Here is a tiny trained network, its code and every weight. The questions are about switching its units off for an input and a class, where a switched-off unit gives its printed mean instead of its output.

import numpy as np


def w(rows, s, z=0):
    codes = np.array(rows[::2]) - 128.0
    scale = np.full(codes.shape[1], s)
    scale[-1] = z or s
    return codes * scale


def norm(h):
    return h / np.sqrt((h * h).mean(-1, keepdims=True) + 1e-5)


def f(y):
    return np.maximum(y, 0)


def log_softmax(a):
    a = a - a.max(-1, keepdims=True)
    return a - np.log(np.exp(a).sum(-1, keepdims=True))


def net(x, mask):
    res = np.array(x, float).reshape(1, 7) / 4 @ E
    u = 0
    for l in range(4):
        y = f(norm(res) @ A[l][:, :-1].T + A[l][:, -1])
        res = res + np.where(mask[u : u + 7], y, B[l][:, -1]) @ B[l][:, :-1]
        u += 7
    return log_softmax(norm(res)[-1] @ U[:, :-1].T + U[:, -1])


A, B = {}, {}
E = w([
[128,128,123,128],'x0',
[196,228,55,136],'x1',
[242,63,23,209],'x2',
[141,132,152,136],'x3',
[129,127,129,127],'x4',
[131,127,129,126],'x5',
[62,160,161,254],'x6',
],0.007)
A[0] = w([
[87,51,141,132,3],'L0N0',
[245,68,82,171,69],'L0N1',
[128,135,187,161,91],'L0N2',
[133,115,128,190,108],'L0N3',
[171,124,194,121,63],'L0N4',
[183,166,21,78,120],'L0N5',
[127,50,120,81,159],'L0N6',
],0.012,0.0067)
B[0] = w([
[161,9,218,216,144],'L0N0',
[51,98,76,75,250],'L0N1',
[198,118,155,96,153],'L0N2',
[59,126,118,1,171],'L0N3',
[126,183,69,229,132],'L0N4',
[192,175,200,142,255],'L0N5',
[180,71,224,66,213],'L0N6',
],0.0064,0.0067)
A[1] = w([
[208,53,55,103,4],'L1N0',
[198,221,171,133,166],'L1N1',
[78,60,196,83,171],'L1N2',
[104,154,164,230,51],'L1N3',
[53,129,121,254,88],'L1N4',
[170,42,78,236,47],'L1N5',
[116,95,133,229,81],'L1N6',
],0.011,0.0032)
B[1] = w([
[42,144,78,107,191],'L1N0',
[85,54,89,196,218],'L1N1',
[125,75,74,198,254],'L1N2',
[214,111,178,123,157],'L1N3',
[254,122,213,3,178],'L1N4',
[107,89,13,22,162],'L1N5',
[97,60,167,46,151],'L1N6',
],0.0081,0.0077)
A[2] = w([
[170,229,52,172,171],'L2N0',
[68,101,74,145,164],'L2N1',
[124,69,4,94,136],'L2N2',
[117,79,122,87,6],'L2N3',
[26,139,255,98,223],'L2N4',
[157,30,156,165,222],'L2N5',
[235,85,158,68,63],'L2N6',
],0.011,0.0023)
B[2] = w([
[219,2,180,229,175],'L2N0',
[72,173,129,184,186],'L2N1',
[109,208,172,100,254],'L2N2',
[105,105,174,180,179],'L2N3',
[140,137,41,69,221],'L2N4',
[109,202,139,185,238],'L2N5',
[86,245,250,99,214],'L2N6',
],0.0089,0.0086)
A[3] = w([
[83,141,70,115,93],'L3N0',
[60,37,162,125,161],'L3N1',
[91,1,177,142,15],'L3N2',
[185,151,58,149,4],'L3N3',
[69,128,205,110,94],'L3N4',
[101,207,149,168,32],'L3N5',
[75,189,9,56,16],'L3N6',
],0.0083,0.0026)
B[3] = w([
[161,164,14,169,185],'L3N0',
[255,28,39,197,205],'L3N1',
[248,97,149,150,174],'L3N2',
[119,30,110,82,143],'L3N3',
[126,196,100,99,253],'L3N4',
[43,159,116,143,188],'L3N5',
[69,124,73,208,242],'L3N6',
],0.0062,0.0047)
U = w([
[159,170,185,47,118],'0',
[101,112,7,93,84],'1',
[120,145,135,169,251],'2',
[209,59,142,176,51],'3',
],0.015,0.0035)

Each question gives the input, the list of numbers given to net, and the class t.
The units are the neurons (one row each of A and B). Each row of codes is followed by its name. A weight is (code - 128) times the scale printed after its matrix; where a second scale follows, it is the last column's (A, B and U).
mask holds one flag per neuron, layer by layer. A switched-off neuron (its flag False) gives its mean, the last column of its row in B, instead of its output. The means were averaged over made-up inputs and are rounded, as every weight is.
A unit's drop is (log p(t) with every unit on - log p(t) with that unit switched off) / (log p(t) with every unit on - log p(t) with every unit switched off).
The circuit of an input: a set's keep is (log p(t) with only the set's units on - log p(t) with every unit switched off) / (log p(t) with every unit on - log p(t) with every unit switched off). Starting from the 12 units with the biggest drops (on a tie, the unit counted first), units are removed one at a time, each time the one whose removal leaves the highest keep (on an exact tie, the one counted first), for as long as the keep stays at least 0.8.
circuit, biggest first: the units of the circuit, biggest drop first
k most important neurons: the k neurons with the biggest drops, biggest first
k most important neurons of layer l: the k neurons of layer l with the biggest drops, biggest first
input [1,-8,-6,-3,-3,-8,-6], class 3: circuit, biggest first -> [L1N2; L3N1; L3N2]
input [4,2,-2,8,4,-3,-6], class 2: circuit, biggest first -> [L1N1; L1N4; L0N1]
input [3,-7,5,-4,-7,-7,5], class 3: 3 most important neurons -> [L3N1; L1N2; L0N3]
input [-1,8,8,6,-4,5,5], class 1: circuit, biggest first -> [L1N5]
input [3,-5,-7,-5,-7,7,6], class 1: circuit, biggest first -> [L2N4; L2N6]
input [5,5,4,-8,-8,-8,-5], class 2: circuit, biggest first -> [L1N4; L0N5]
input [5,7,-8,4,1,-6,-7], class 1: 2 most important neurons -> [L1N1; L1N4]
input [3,-2,-4,7,0,6,-3], class 2: circuit, biggest first -> [L1N2; L1N4]
input [4,-5,-7,-2,-1,4,-6], class 1: 2 most important neurons -> [L2N4; L1N4]
input [2,3,5,4,-7,-1,3], class 1: 2 most important neurons -> [L1N5; L2N6]
input [6,0,5,2,3,-8,-6], class 0: 2 most important neurons of layer 0 -> [L0N5; L0N6]
input [0,-8,-7,6,0,2,3], class 3: 2 most important neurons of layer 0 -> [L0N1; L0N3]
input [6,-7,6,7,-6,-6,7], class 0: circuit, biggest first -> [L1N4; L2N6; L1N5]
input [-5,1,-2,-6,-7,4,8], class 0: circuit, biggest first -> [L1N4]
input [-8,7,-6,1,-4,4,-6], class 3: 4 most important neurons of layer 2 -> [L2N0; L2N2; L2N5; L2N1]
input [1,7,4,2,4,5,-2], class 3: 3 most important neurons of layer 2 -> [L2N0; L2N6; L2N5]
input [3,5,-1,-1,7,-3,-1], class 3: 2 most important neurons -> [L0N5; L2N0]
input [3,1,3,-3,-6,-3,-4], class 0: 2 most important neurons -> [L0N5; L0N6]
input [-6,-1,-5,-1,4,-6,6], class 0: 2 most important neurons -> [L1N4; L1N3]
input [-1,-3,2,-6,-8,-4,-2], class 2: most important neuron of layer 2 -> [L2N5]
input [-7,-8,2,-5,6,-7,1], class 3: 3 most important neurons -> [L0N0; L3N1; L3N2]
input [-1,-6,-3,-5,1,-2,-4], class 3: 3 most important neurons -> [L1N2; L2N2; L3N1]
input [-2,-1,4,-1,3,-5,-5], class 0: 3 most important neurons -> [L0N5; L0N6; L1N1]
input [-4,-3,4,-3,3,-8,5], class 0: 2 most important neurons -> [L1N4; L0N6]
input [2,4,-5,-5,-7,-7,6], class 0: 2 most important neurons -> [L1N4; L1N3]
input [-5,2,-8,6,2,-2,5], class 1: 2 most important neurons -> [L2N4; L2N6]
